Here is a tiny trained network, its code and every weight. The questions are about switching its units off for an input and a target symbol, where a switched-off unit gives its printed mean instead of its output.

import numpy as np


def w(rows, s, z=0):
    codes = np.array(rows[::2]) - 128.0
    scale = np.full(codes.shape[1], s)
    scale[-1] = z or s
    return codes * scale


def f(y):
    return y / 2 * (1 + np.tanh(0.7978845608 * (y + 0.044715 * y**3)))


def softmax(a):
    e = np.exp(a - a.max(-1, keepdims=True))
    return e / e.sum(-1, keepdims=True)


def log_softmax(a):
    a = a - a.max(-1, keepdims=True)
    return a - np.log(np.exp(a).sum(-1, keepdims=True))


def net(x, mask):
    ids = ['ΘΠΨΩαβγδεζλμξστφ'.index(c) for c in x.split()]
    T = len(ids)
    res = E[ids] + P[:T]
    u = 0
    for l in range(2):
        q, k, v = (res @ M[l].T for M in (Q, K, V))
        z = softmax(np.where(np.tri(T) > 0, q @ k.T / 3**0.5, -1e9)) @ v
        res = res + np.where(mask[u], z, O[l][:, -1]) @ O[l][:, :-1]
        u += 1
        y = f(res @ A[l][:, :-1].T + A[l][:, -1])
        res = res + np.where(mask[u : u + 8], y, B[l][:, -1]) @ B[l][:, :-1]
        u += 8
    return log_softmax(res[-1] @ U[:, :-1].T + U[:, -1])


Q, K, V, O, A, B = {}, {}, {}, {}, {}, {}
E = w([
[106,160,197,100,46,144,156,181],'Θ',
[201,169,112,184,96,200,67,170],'Π',
[122,151,189,59,128,99,185,153],'Ψ',
[169,221,123,86,82,87,109,74],'Ω',
[156,200,34,209,147,95,92,155],'α',
[198,136,132,169,173,119,39,123],'β',
[115,177,125,171,94,19,186,205],'γ',
[166,74,158,171,131,186,216,94],'δ',
[64,117,104,71,93,186,101,225],'ε',
[130,176,105,139,2,158,60,165],'ζ',
[192,200,163,190,142,96,133,123],'λ',
[184,108,206,66,94,69,114,133],'μ',
[29,178,57,188,118,162,137,233],'ξ',
[136,126,149,150,213,88,151,166],'σ',
[130,128,56,118,171,127,105,188],'τ',
[84,117,110,68,161,117,151,191],'φ',
],0.0053)
P = w([
[128,79,160,186,38,40,134,159],'0',
[206,227,163,100,143,144,137,234],'1',
[194,228,185,113,151,151,152,235],'2',
[194,227,172,126,142,137,145,251],'3',
[181,236,165,132,139,130,159,223],'4',
[187,238,155,122,143,137,167,239],'5',
[188,233,170,117,155,120,158,241],'6',
[203,227,172,103,155,127,162,245],'7',
[203,225,166,105,143,138,160,246],'8',
[186,226,183,97,150,122,144,229],'9',
[188,244,195,103,159,125,150,227],'10',
[180,246,198,102,150,122,177,213],'11',
[189,243,201,100,162,130,170,222],'12',
[192,251,203,88,152,138,145,206],'13',
],0.002)
Q[0] = w([
[128,186,141,93,123,132,140,187],'0.h1',
[83,25,113,165,174,127,29,4],'0.h1',
[170,195,199,129,189,131,95,203],'0.h1',
],0.032)
K[0] = w([
[131,95,93,165,110,110,141,78],'0.h1',
[95,233,143,47,160,65,1,208],'0.h1',
[63,80,132,127,92,80,75,80],'0.h1',
],0.031)
V[0] = w([
[200,145,129,128,28,140,73,103],'0.h1',
[188,147,144,144,193,32,98,135],'0.h1',
[213,8,164,99,187,209,88,58],'0.h1',
],0.014)
O[0] = w([
[162,208,118,109,65,207,156,112,120],'0.h1',
[75,188,169,194,167,128,186,153,151],'0.h1',
[149,107,2,131,115,100,244,74,1],'0.h1',
],0.0084,0.0038)
A[0] = w([
[110,163,124,118,175,147,148,76,6],'0.n1',
[151,135,142,130,183,146,103,114,105],'0.n2',
[102,137,57,32,197,107,130,63,90],'0.n3',
[101,126,92,82,86,70,121,145,91],'0.n4',
[105,167,123,75,179,174,132,102,54],'0.n5',
[104,113,139,154,117,170,143,129,81],'0.n6',
[177,137,91,129,121,45,93,71,66],'0.n7',
[107,123,6,124,163,156,83,124,27],'0.n8',
],0.019,0.0021)
B[0] = w([
[95,100,108,110,109,136,128,140,90],'0.n1',
[97,182,130,112,123,111,126,145,254],'0.n2',
[137,185,66,17,239,126,145,123,172],'0.n3',
[104,111,135,121,65,71,136,183,132],'0.n4',
[149,152,128,167,110,126,128,124,155],'0.n5',
[146,147,102,104,158,79,128,94,107],'0.n6',
[251,152,171,169,154,60,25,98,127],'0.n7',
[68,85,234,166,220,168,112,152,127],'0.n8',
],0.014,0.0024)
Q[1] = w([
[102,197,142,140,112,107,116,165],'1.h1',
[229,189,183,116,141,183,195,255],'1.h1',
[131,135,100,143,132,128,159,115],'1.h1',
],0.026)
K[1] = w([
[99,89,136,166,138,145,112,98],'1.h1',
[122,1,70,134,118,107,158,45],'1.h1',
[138,137,99,128,135,106,133,129],'1.h1',
],0.037)
V[1] = w([
[162,214,38,245,181,159,123,113],'1.h1',
[150,164,60,81,51,201,34,141],'1.h1',
[98,59,6,160,144,91,66,222],'1.h1',
],0.014)
O[1] = w([
[114,148,138,153,15,132,158,254,2],'1.h1',
[184,189,24,72,109,64,81,146,94],'1.h1',
[1,163,110,77,107,38,151,137,66],'1.h1',
],0.0096,0.0083)
A[1] = w([
[118,147,88,153,159,146,137,33,116],'1.n1',
[185,93,95,201,74,149,169,125,251],'1.n2',
[52,117,185,176,136,78,39,178,169],'1.n3',
[125,167,136,87,72,56,80,160,23],'1.n4',
[93,111,151,172,96,196,168,161,67],'1.n5',
[9,167,139,133,65,150,126,167,198],'1.n6',
[150,135,159,163,52,150,84,186,28],'1.n7',
[70,124,149,202,158,162,81,97,50],'1.n8',
],0.013,0.0016)
B[1] = w([
[81,79,168,69,84,139,128,150,242],'1.n1',
[123,138,81,111,173,134,236,39,172],'1.n2',
[76,206,108,113,61,215,141,102,203],'1.n3',
[136,87,113,204,187,180,174,217,169],'1.n4',
[106,65,20,130,141,182,24,125,172],'1.n5',
[246,117,143,42,102,67,155,171,167],'1.n6',
[58,137,169,149,116,22,60,133,169],'1.n7',
[167,96,129,213,96,76,155,136,246],'1.n8',
],0.013)
U = w([
[193,133,145,24,148,191,4,87,177],'Θ',
[81,122,94,207,118,73,219,180,6],'Π',
[188,5,221,181,125,97,156,148,224],'Ψ',
[184,221,132,121,154,29,118,37,180],'Ω',
[114,164,150,129,83,72,43,192,55],'α',
[152,80,64,69,89,34,139,133,71],'β',
[169,220,156,208,80,192,112,86,101],'γ',
[139,146,115,122,149,132,128,127,126],'δ',
[66,73,134,62,237,106,139,191,110],'ε',
[216,154,102,180,197,146,87,167,81],'ζ',
[85,104,79,183,167,126,36,96,71],'λ',
[165,103,47,127,170,195,220,45,159],'μ',
[79,164,134,142,192,229,122,171,107],'ξ',
[163,91,74,153,34,183,117,143,36],'σ',
[198,181,128,68,78,137,244,179,250],'τ',
[3,126,147,63,51,117,151,85,162],'φ',
],0.0029,0.0025)

Each question gives the input, a string of symbols that net reads in full, and the target symbol t.
The units are the heads (3 rows each of Q, K, V and O) and the neurons (one row each of A and B). Each row of codes is followed by its name. A weight is (code - 128) times the scale printed after its matrix; where a second scale follows, it is the last column's (O, A, B and U).
mask holds one flag per unit, layer by layer, with each layer's heads first. A switched-off unit (its flag False) gives its mean, the last column of its rows in O or B, instead of its output. The means were averaged over made-up inputs and are rounded, as every weight is.
A unit's drop is (log p(t) with every unit on - log p(t) with that unit switched off) / (log p(t) with every unit on - log p(t) with every unit switched off).
The circuit of an input: a set's keep is (log p(t) with only the set's units on - log p(t) with every unit switched off) / (log p(t) with every unit on - log p(t) with every unit switched off). Starting from the 12 units with the biggest drops (on a tie, the unit counted first), units are removed one at a time, each time the one whose removal leaves the highest keep (on an exact tie, the one counted first), for as long as the keep stays at least 0.8.
units of the circuit, in order: the units of the circuit, biggest drop first
k most important neurons: the k neurons with the biggest drops, biggest first
drop when u is switched off: that unit's drop, to one decimal
input φ Ψ λ Ψ, target φ: most important neuron	(1.n3)
input λ Ψ Ψ Ψ φ Ψ Ψ Θ ε τ Θ, target λ: units of the circuit, in order	(1.h1 1.n5 0.h1 1.n7)
input μ τ μ Ψ τ Ω τ Π, target μ: units of the circuit, in order	(0.h1 1.n2 1.h1)
input μ Ω ζ ζ Ψ Ω Θ Ψ λ λ δ, target μ: units of the circuit, in order	(0.h1 1.n2 1.h1 1.n5)
input γ Θ Ψ σ Ψ τ Π λ γ φ μ τ σ, target γ: units of the circuit, in order	(0.h1 1.n3 1.n8 1.n1)
input Θ Ψ φ γ ξ σ β λ ξ μ Ψ Ψ φ Θ, target Θ: units of the circuit, in order	(0.h1 1.h1 1.n8)
input Θ Ψ φ ζ μ σ μ Ψ Ψ Ψ, target Θ: units of the circuit, in order	(0.h1 1.h1 1.n8)
input λ Ψ δ, target μ: units of the circuit, in order	(1.h1 1.n2 0.h1 1.n5)
input μ μ σ Ψ Ω γ, target μ: units of the circuit, in order	(0.h1 1.n2 1.h1)
input ζ μ λ γ, target ζ: units of the circuit, in order	(1.h1 1.n4 0.h1)
input Ψ γ ε Θ Ψ ε λ τ ξ, target Ψ: 2 most important neurons	(1.n8 1.n3)
input λ Ψ γ α μ λ ξ λ ξ λ, target λ: 2 most important neurons	(1.n5 1.n7)
input Ψ Θ Ψ φ δ Ψ Ψ γ, target Π: 3 most important neurons	(0.n4 0.n7 1.n4)
input Ψ μ σ Ψ λ, target Ψ: most important neuron	(1.n8)
input β α Ψ τ φ Ω Θ Ω, target β: 4 most important neurons	(1.n6 1.n7 1.n5 1.n2)
input φ μ τ τ Ψ α Π β φ, target φ: 2 most important neurons	(1.n3 1.n1)
input φ Ψ φ λ ξ γ Π, target φ: 2 most important neurons	(1.n1 1.n3)
input β τ Ω φ, target β: 3 most important neurons	(1.n6 1.n7 1.n5)
input Ψ Ψ λ τ Θ Ψ γ φ Θ Ψ Ψ Ψ τ σ, target Ψ: 2 most important neurons	(1.n8 1.n3)
input φ φ γ Ψ γ τ φ φ μ μ μ Ψ λ, target φ: 2 most important neurons	(1.n1 1.n3)
input Ψ α Ψ τ φ ζ Ψ φ λ τ φ γ, target Ψ: 3 most important neurons	(1.n8 1.n3 0.n2)
input τ Θ ε α γ Ψ Ω λ Θ Θ Θ, target τ: most important neuron	(1.n6)
input λ τ Π γ Ψ Ψ Ψ ξ λ Ψ Π τ μ Ψ, target λ: drop when 1.n7 is switched off	0.6
input φ Ψ Ψ Θ ξ Ψ Θ φ, target φ: drop when 1.h1 is switched off	1.0
input τ φ λ Θ φ γ, target τ: drop when 1.n6 is switched off	0.6
